Look-ups in named tables: a row name and a column name give one cell, copied from the table.

mozas:
columns: kobubad, vovelap, kulaguf, bisam, bura, biz, sok, sulig, gadep, padage
pud: [0.3, 0.6, 0.5, 0.3, 0.4, 0.2, 0.4, 0.7, 0.6, 0.3]
vaketag: [0.6, 0.8, 0.4, 0.5, 0.4, 0.4, 0.4, 0.7, 0.6, 0.6]
rem: [0.5, 0.5, 0.3, 0.5, 0.6, 0.4, 0.5, 0.7, 0.4, 0.9]

vaketag, bisam: 0.5
vaketag, kulaguf: 0.4
pud, kulaguf: 0.5
pud, bisam: 0.3
rem, sulig: 0.7
pud, bura: 0.4
rem, biz: 0.4
pud, sulig: 0.7
rem, padage: 0.9
vaketag, kobubad: 0.6

gur:
|  | tubog | tasubad | tuta | vezov | nupu | piletu |
|---|---|---|---|---|---|---|
| fos | 174 | 191 | 173 | 144 | 156 | 137 |
| gulavo | 148 | 30 | 105 | 77 | 132 | 194 |
| gub | 148 | 215 | 114 | 145 | 87 | 107 |
| lup | 164 | 181 | 202 | 136 | 153 | 142 |
| badol | 146 | 48 | 137 | 88 | 111 | 202 |

tubog of lup is 164
nupu of badol is 111
tuta of fos is 173
tuta of gub is 114
piletu of lup is 142
tubog of badol is 146
vezov of lup is 136
tasubad of fos is 191
tasubad of gub is 215
tuta of gulavo is 105
piletu of badol is 202
piletu of fos is 137
vezov of fos is 144
piletu of gub is 107
piletu of gulavo is 194
tuta of lup is 202
tubog of gub is 148
Which row has the largest tubog? fos

rikup
|  | zed | rik | teloz | zogosa | nuf | karo | megufod | sise |
|---|---|---|---|---|---|---|---|---|
| vudo | 183 | 174 | 242 | 172 | 149 | 101 | 170 | 93 |
| zov | 178 | 190 | 168 | 176 | 163 | 106 | 185 | 37 |
| fufomik | 197 | 179 | 137 | 165 | 185 | 90 | 119 | 149 |
| lepak | 153 | 179 | 113 | 169 | 199 | 127 | 146 | 203 |
| dev | 181 | 147 | 136 | 170 | 187 | 103 | 130 | 182 |
| lumanu | 195 | 188 | 206 | 172 | 171 | 91 | 118 | 114 |
| rarim | 195 | 182 | 223 | 172 | 157 | 91 | 138 | 94 |
| logiti | 198 | 174 | 235 | 168 | 151 | 89 | 152 | 147 |

teloz of vudo = 242
nuf of fufomik = 185
teloz of lumanu = 206
karo of fufomik = 90
zogosa of dev = 170
zed of vudo = 183
rik of logiti = 174
zed of logiti = 198
zogosa of lumanu = 172
megufod of rarim = 138
sise of zov = 37
teloz of fufomik = 137
karo of lepak = 127
rik of dev = 147
karo of lumanu = 91
teloz of dev = 136
zed of lumanu = 195
megufod of lumanu = 118
rik of fufomik = 179
teloz of zov = 168
Which row has the largest zed? logiti

Table reg
columns: gov, fovev, kal
dit: [219, 163, 88]
fusav: [159, 120, 232]
gakek: [87, 192, 157]
zim: [25, 142, 163]
sufa: [132, 149, 182]
sarizuk: [88, 150, 136]
let: [153, 183, 133]
vem: [179, 213, 194]
zukivi: [96, 152, 201]
rab: [126, 164, 135]
kul: [102, 45, 79]
vigolim: [97, 193, 133]
netenug: [143, 157, 108]

dit, kal: 88
let, gov: 153
netenug, kal: 108
let, kal: 133
sufa, gov: 132
zukivi, kal: 201
gakek, fovev: 192
let, fovev: 183
kul, gov: 102
fusav, gov: 159
netenug, fovev: 157
sarizuk, kal: 136
zim, fovev: 142
vem, gov: 179
gakek, kal: 157
rab, gov: 126
dit, gov: 219
kul, fovev: 45
vem, kal: 194

sabimo =
|  | muf | tugotu | vaza |
|---|---|---|---|
| pekepaf | 82.8 | 41.7 | 33.6 |
| nezin | 69.4 | 20.9 | 35.4 |
| dom | 62.8 | 83.0 | 39.8 |
| vunut | 62.0 | 83.0 | 60.8 |
| muk | 71.4 | 22.4 | 63.4 |
| puni | 67.1 | 67.3 | 21.9 |
| vutisuz | 57.7 | 85.5 | 45.6 |
| dor | 60.8 | 85.0 | 48.4 |

vaza of vutisuz: 45.6
vaza of vunut: 60.8
vaza of puni: 21.9
vaza of dor: 48.4
tugotu of pekepaf: 41.7
muf of dom: 62.8
muf of dor: 60.8
tugotu of vunut: 83.0
vaza of pekepaf: 33.6
tugotu of puni: 67.3
muf of vunut: 62.0
muf of muk: 71.4
tugotu of vutisuz: 85.5
muf of nezin: 69.4
Which row has the largest vaza? muk

Table busezov
      pil  somes  mar
vom   220     53  197
nat   181     64  186
ror   159     30   85
pigi  176     44  195
zik   102     11  181

What is the mar of vom in busezov? 197
What is the pil of zik in busezov? 102
What is the somes of pigi in busezov? 44
What is the mar of zik in busezov? 181
What is the mar of ror in busezov? 85
What is the pil of pigi in busezov? 176
What is the somes of vom in busezov? 53
What is the mar of pigi in busezov? 195
What is the somes of zik in busezov? 11
What is the pil of nat in busezov? 181
What is the pil of vom in busezov? 220
What is the mar of nat in busezov? 186
What is the somes of nat in busezov? 64
What is the pil of ror in busezov? 159
What is the somes of ror in busezov? 30

Table zorik
|  | zatig | zofepa | terikam | bipelov | boleru | vozavob |
|---|---|---|---|---|---|---|
| remok | 39 | 51 | 39 | 54 | 61 | 36 |
| kode | 35 | 23 | 44 | 64 | 82 | 45 |
| senab | 39 | 51 | 38 | 37 | 43 | 51 |
| koge | 56 | 72 | 70 | 37 | 73 | 61 |
| sufal | 52 | 31 | 48 | 54 | 50 | 68 |
| ledob | 56 | 72 | 52 | 40 | 78 | 49 |
| bapili | 56 | 28 | 63 | 69 | 51 | 58 |
| pefir | 36 | 25 | 37 | 40 | 52 | 45 |
| nup | 42 | 48 | 71 | 44 | 38 | 68 |
| nik | 46 | 53 | 33 | 64 | 65 | 41 |
| fivum | 34 | 64 | 33 | 52 | 82 | 65 |

nik, vozavob: 41
bapili, bipelov: 69
kode, boleru: 82
remok, terikam: 39
bapili, boleru: 51
senab, terikam: 38
nik, bipelov: 64
senab, vozavob: 51
ledob, boleru: 78
senab, bipelov: 37
fivum, boleru: 82
Which row has the largest terikam? nup

